Below is a small trained network, with its code and all its weights. Each question gives an input and a target symbol and asks what happens when units are switched off, that is, made to give their printed mean instead of their output.

import numpy as np


def w(rows, s, z=0):
    codes = np.array(rows[::2]) - 128.0
    scale = np.full(codes.shape[1], s)
    scale[-1] = z or s
    return codes * scale


def f(y):
    return np.maximum(y, 0)


def softmax(a):
    e = np.exp(a - a.max(-1, keepdims=True))
    return e / e.sum(-1, keepdims=True)


def log_softmax(a):
    a = a - a.max(-1, keepdims=True)
    return a - np.log(np.exp(a).sum(-1, keepdims=True))


def net(x, mask):
    ids = ['ΣΦβεζθμξπτψ'.index(c) for c in x.split()]
    T = len(ids)
    res = E[ids] + P[:T]
    u = 0
    for l in range(2):
        q, k, v = (res @ M[l].T for M in (Q, K, V))
        z = softmax(np.where(np.tri(T) > 0, q @ k.T / 3**0.5, -1e9)) @ v
        res = res + np.where(mask[u], z, O[l][:, -1]) @ O[l][:, :-1]
        u += 1
        y = f(res @ A[l][:, :-1].T + A[l][:, -1])
        res = res + np.where(mask[u : u + 12], y, B[l][:, -1]) @ B[l][:, :-1]
        u += 12
    return log_softmax(res[-1] @ U[:, :-1].T + U[:, -1])


Q, K, V, O, A, B = {}, {}, {}, {}, {}, {}
E = w([
[141,81,38,174,155,221,127,6],'Σ',
[120,144,215,138,163,150,170,116],'Φ',
[127,144,163,100,219,108,122,148],'β',
[92,116,176,206,56,118,155,74],'ε',
[54,55,101,139,26,86,137,96],'ζ',
[150,119,157,144,24,158,123,107],'θ',
[163,169,189,149,183,129,128,127],'μ',
[101,101,140,137,150,108,213,139],'ξ',
[151,79,91,94,38,130,141,127],'π',
[177,158,212,165,93,185,174,112],'τ',
[79,101,116,106,173,64,107,137],'ψ',
],0.02)
P = w([
[135,154,106,186,89,172,111,245],'0',
[117,214,112,161,132,82,158,90],'1',
[107,66,133,131,150,162,115,161],'2',
[133,172,127,181,133,39,160,42],'3',
[48,208,200,68,119,88,91,86],'4',
[21,222,168,50,103,181,64,128],'5',
[99,78,106,156,174,203,164,197],'6',
[121,207,74,165,126,112,128,75],'7',
[161,9,81,187,177,192,163,189],'8',
[186,102,84,214,157,67,163,36],'9',
[118,65,161,131,158,105,100,87],'10',
],0.012)
Q[0] = w([
[106,68,160,127,151,134,129,146],'0.h0',
[190,132,148,146,78,47,148,255],'0.h0',
[170,108,38,150,154,197,145,111],'0.h0',
],0.0081)
K[0] = w([
[133,75,132,130,162,143,134,125],'0.h0',
[144,67,225,51,119,60,165,69],'0.h0',
[134,129,169,170,80,95,135,255],'0.h0',
],0.0083)
V[0] = w([
[167,119,87,219,105,51,151,90],'0.h0',
[97,92,51,89,161,100,21,127],'0.h0',
[148,83,178,110,89,2,192,217],'0.h0',
],0.0068)
O[0] = w([
[253,165,232,152,106,164,181,177,253],'0.h0',
[125,83,146,11,184,171,233,63,117],'0.h0',
[80,166,207,167,161,63,11,116,229],'0.h0',
],0.0072,0.0019)
A[0] = w([
[115,81,142,126,131,163,83,102,254],'0.n0',
[145,125,187,203,138,136,52,134,142],'0.n1',
[68,137,70,56,147,218,171,18,102],'0.n2',
[163,175,116,102,97,70,124,76,143],'0.n3',
[192,57,131,98,109,85,60,137,93],'0.n4',
[107,86,78,16,113,75,197,115,91],'0.n5',
[146,102,150,128,1,132,138,165,181],'0.n6',
[124,192,106,130,148,96,82,220,109],'0.n7',
[196,105,239,111,102,8,133,188,160],'0.n8',
[111,131,62,161,116,85,13,189,44],'0.n9',
[146,133,74,103,196,65,94,167,118],'0.n10',
[121,146,138,135,183,151,130,78,126],'0.n11',
],0.0074,0.0063)
B[0] = w([
[163,128,102,119,110,144,226,254,253],'0.n0',
[127,96,180,84,128,169,171,161,233],'0.n1',
[172,128,113,201,168,67,55,169,177],'0.n2',
[136,172,92,100,161,167,228,137,182],'0.n3',
[140,125,127,105,125,146,170,127,145],'0.n4',
[121,158,138,158,91,155,165,113,188],'0.n5',
[134,157,56,31,145,150,198,157,223],'0.n6',
[161,159,133,89,172,128,147,146,175],'0.n7',
[74,88,101,41,128,85,248,54,254],'0.n8',
[85,96,177,175,161,111,165,93,155],'0.n9',
[184,116,67,144,151,138,198,132,196],'0.n10',
[169,107,137,181,114,101,157,169,181],'0.n11',
],0.0076,0.0066)
Q[1] = w([
[58,102,139,118,132,197,67,253],'1.h0',
[234,67,69,244,139,129,239,178],'1.h0',
[136,46,188,47,121,104,136,128],'1.h0',
],0.012)
K[1] = w([
[60,252,136,64,125,118,94,88],'1.h0',
[161,113,83,209,112,166,55,111],'1.h0',
[189,116,141,102,119,74,159,22],'1.h0',
],0.015)
V[1] = w([
[186,124,167,103,245,96,97,125],'1.h0',
[121,110,14,69,134,64,109,158],'1.h0',
[8,96,120,163,137,58,138,135],'1.h0',
],0.013)
O[1] = w([
[44,193,135,198,33,155,167,173,96],'1.h0',
[52,189,137,103,168,250,96,116,252],'1.h0',
[197,57,120,195,159,245,179,90,235],'1.h0',
],0.014,0.0043)
A[1] = w([
[206,32,171,97,94,106,74,47,1],'1.n0',
[126,100,200,85,81,19,43,155,63],'1.n1',
[77,22,96,183,226,198,144,164,164],'1.n2',
[95,66,56,41,75,157,174,145,228],'1.n3',
[85,146,102,143,164,224,92,89,84],'1.n4',
[97,77,110,117,178,244,137,49,46],'1.n5',
[254,46,107,153,151,91,204,96,82],'1.n6',
[199,151,34,186,122,145,151,194,119],'1.n7',
[212,140,175,113,137,165,147,247,151],'1.n8',
[36,197,154,220,51,46,156,163,98],'1.n9',
[32,209,158,80,162,196,175,167,144],'1.n10',
[185,128,111,167,133,146,188,137,99],'1.n11',
],0.0071,0.0098)
B[1] = w([
[129,167,2,96,89,161,219,199,168],'1.n0',
[163,191,118,219,80,208,148,71,178],'1.n1',
[153,189,133,113,82,144,148,77,254],'1.n2',
[161,157,173,167,182,110,105,102,203],'1.n3',
[106,81,97,125,105,62,167,140,210],'1.n4',
[106,152,184,73,78,64,118,160,251],'1.n5',
[102,126,147,164,90,179,25,178,224],'1.n6',
[98,122,187,98,156,112,151,102,167],'1.n7',
[99,123,91,139,129,88,143,77,175],'1.n8',
[145,117,159,84,177,180,115,172,211],'1.n9',
[123,85,48,172,140,98,76,119,242],'1.n10',
[73,76,132,117,117,126,75,132,180],'1.n11',
],0.009,0.029)
U = w([
[55,203,78,98,105,124,76,142,73],'Σ',
[95,147,145,126,124,225,87,52,137],'Φ',
[27,127,26,90,55,88,193,99,150],'β',
[134,201,71,132,63,94,137,130,89],'ε',
[69,192,133,79,107,74,203,235,125],'ζ',
[76,93,71,61,153,41,116,133,165],'θ',
[184,136,56,120,222,204,200,16,254],'μ',
[51,76,123,105,65,22,55,182,83],'ξ',
[81,182,79,13,90,174,144,145,108],'π',
[115,87,11,79,89,146,146,166,107],'τ',
[31,162,48,101,165,254,178,150,117],'ψ',
],0.0035,0.0079)

Each question gives the input, a string of symbols that net reads in full, and the target symbol t.
The units are the heads (3 rows each of Q, K, V and O) and the neurons (one row each of A and B). Each row of codes is followed by its name. A weight is (code - 128) times the scale printed after its matrix; where a second scale follows, it is the last column's (O, A, B and U).
mask holds one flag per unit, layer by layer, with each layer's heads first. A switched-off unit (its flag False) gives its mean, the last column of its rows in O or B, instead of its output. The means were averaged over made-up inputs and are rounded, as every weight is.
A unit's drop is (log p(t) with every unit on - log p(t) with that unit switched off) / (log p(t) with every unit on - log p(t) with every unit switched off).
The circuit of an input: a set's keep is (log p(t) with only the set's units on - log p(t) with every unit switched off) / (log p(t) with every unit on - log p(t) with every unit switched off). Starting from the 12 units with the biggest drops (on a tie, the unit counted first), units are removed one at a time, each time the one whose removal leaves the highest keep (on an exact tie, the one counted first), for as long as the keep stays at least 0.8.
circuit, biggest first: the units of the circuit, biggest drop first
top k neurons: the k neurons with the biggest drops, biggest first
top k neurons in layer l: the k neurons of layer l with the biggest drops, biggest first
input β μ ψ ψ Φ ψ, target ξ: circuit, biggest first => [1.h0; 1.n2]
input β ψ ζ ψ ε ε Φ ζ ψ β, target β: top 4 neurons => [1.n4; 1.n5; 1.n9; 1.n6]
input μ ψ β μ ξ, target ζ: circuit, biggest first => [1.h0; 1.n9]
input Φ β π ψ, target θ: circuit, biggest first => [1.h0; 1.n1]
input ζ ψ Σ ζ ζ ζ Σ, target ζ: circuit, biggest first => [1.h0; 0.h0; 1.n10]
input μ ψ μ ζ, target ζ: circuit, biggest first => [1.h0; 1.n9; 0.n6]
input Φ β ζ β ζ, target ψ: circuit, biggest first => [1.h0; 1.n9; 1.n5]
input μ π Φ ψ π Φ μ ζ β, target π: top 4 neurons => [0.n1; 1.n5; 1.n2; 1.n0]
input ψ μ μ ψ β ψ ψ Σ μ, target ψ: circuit, biggest first => [0.n2; 1.h0; 0.h0]
input ψ ζ μ ψ β π μ ε ζ, target τ: circuit, biggest first => [1.h0; 1.n0]
input τ ψ ε μ, target τ: top 2 neurons => [1.n0; 1.n6]
input ψ τ ψ ξ Φ ψ ζ μ ζ ψ ξ, target β: top 2 neurons => [1.n4; 0.n10]
input ψ ψ ξ β ξ, target ψ: top 2 neurons => [1.n9; 1.n5]
input ψ ξ β μ ε ψ, target τ: top 2 neurons => [1.n0; 1.n6]
input ψ μ ψ ζ ξ ε, target Φ: circuit, biggest first => [1.h0; 0.n8; 1.n0; 0.n10]
input μ μ β, target ζ: circuit, biggest first => [1.h0; 1.n9]
input ψ ψ ψ ψ Φ π μ ζ θ ζ ξ, target π: top 3 neurons => [1.n5; 1.n0; 1.n2]
input ζ β μ Σ μ, target ζ: circuit, biggest first => [1.h0; 0.h0]
input ψ μ μ ε ξ, target τ: top 2 neurons in layer 0 => [0.n8; 0.n1]
input β ζ ψ ψ Φ θ μ ψ μ μ, target ζ: top neuron => [1.n10]
input ψ β τ τ ε, target ε: top 2 neurons in layer 0 => [0.n1; 0.n8]
input ξ ε ψ ψ ε β θ ψ ψ Σ ψ, target ξ: top neuron in layer 1 => [1.n6]
input ψ ψ ζ ζ ζ ψ Σ ψ θ, target ψ: circuit, biggest first => [0.n2; 1.h0; 0.h0; 1.n5]
input Φ ψ ψ β ψ, target ψ: circuit, biggest first => [1.h0; 1.n5]
input ψ ζ μ ψ ψ β ψ θ τ π, target ε: top neuron => [1.n1]
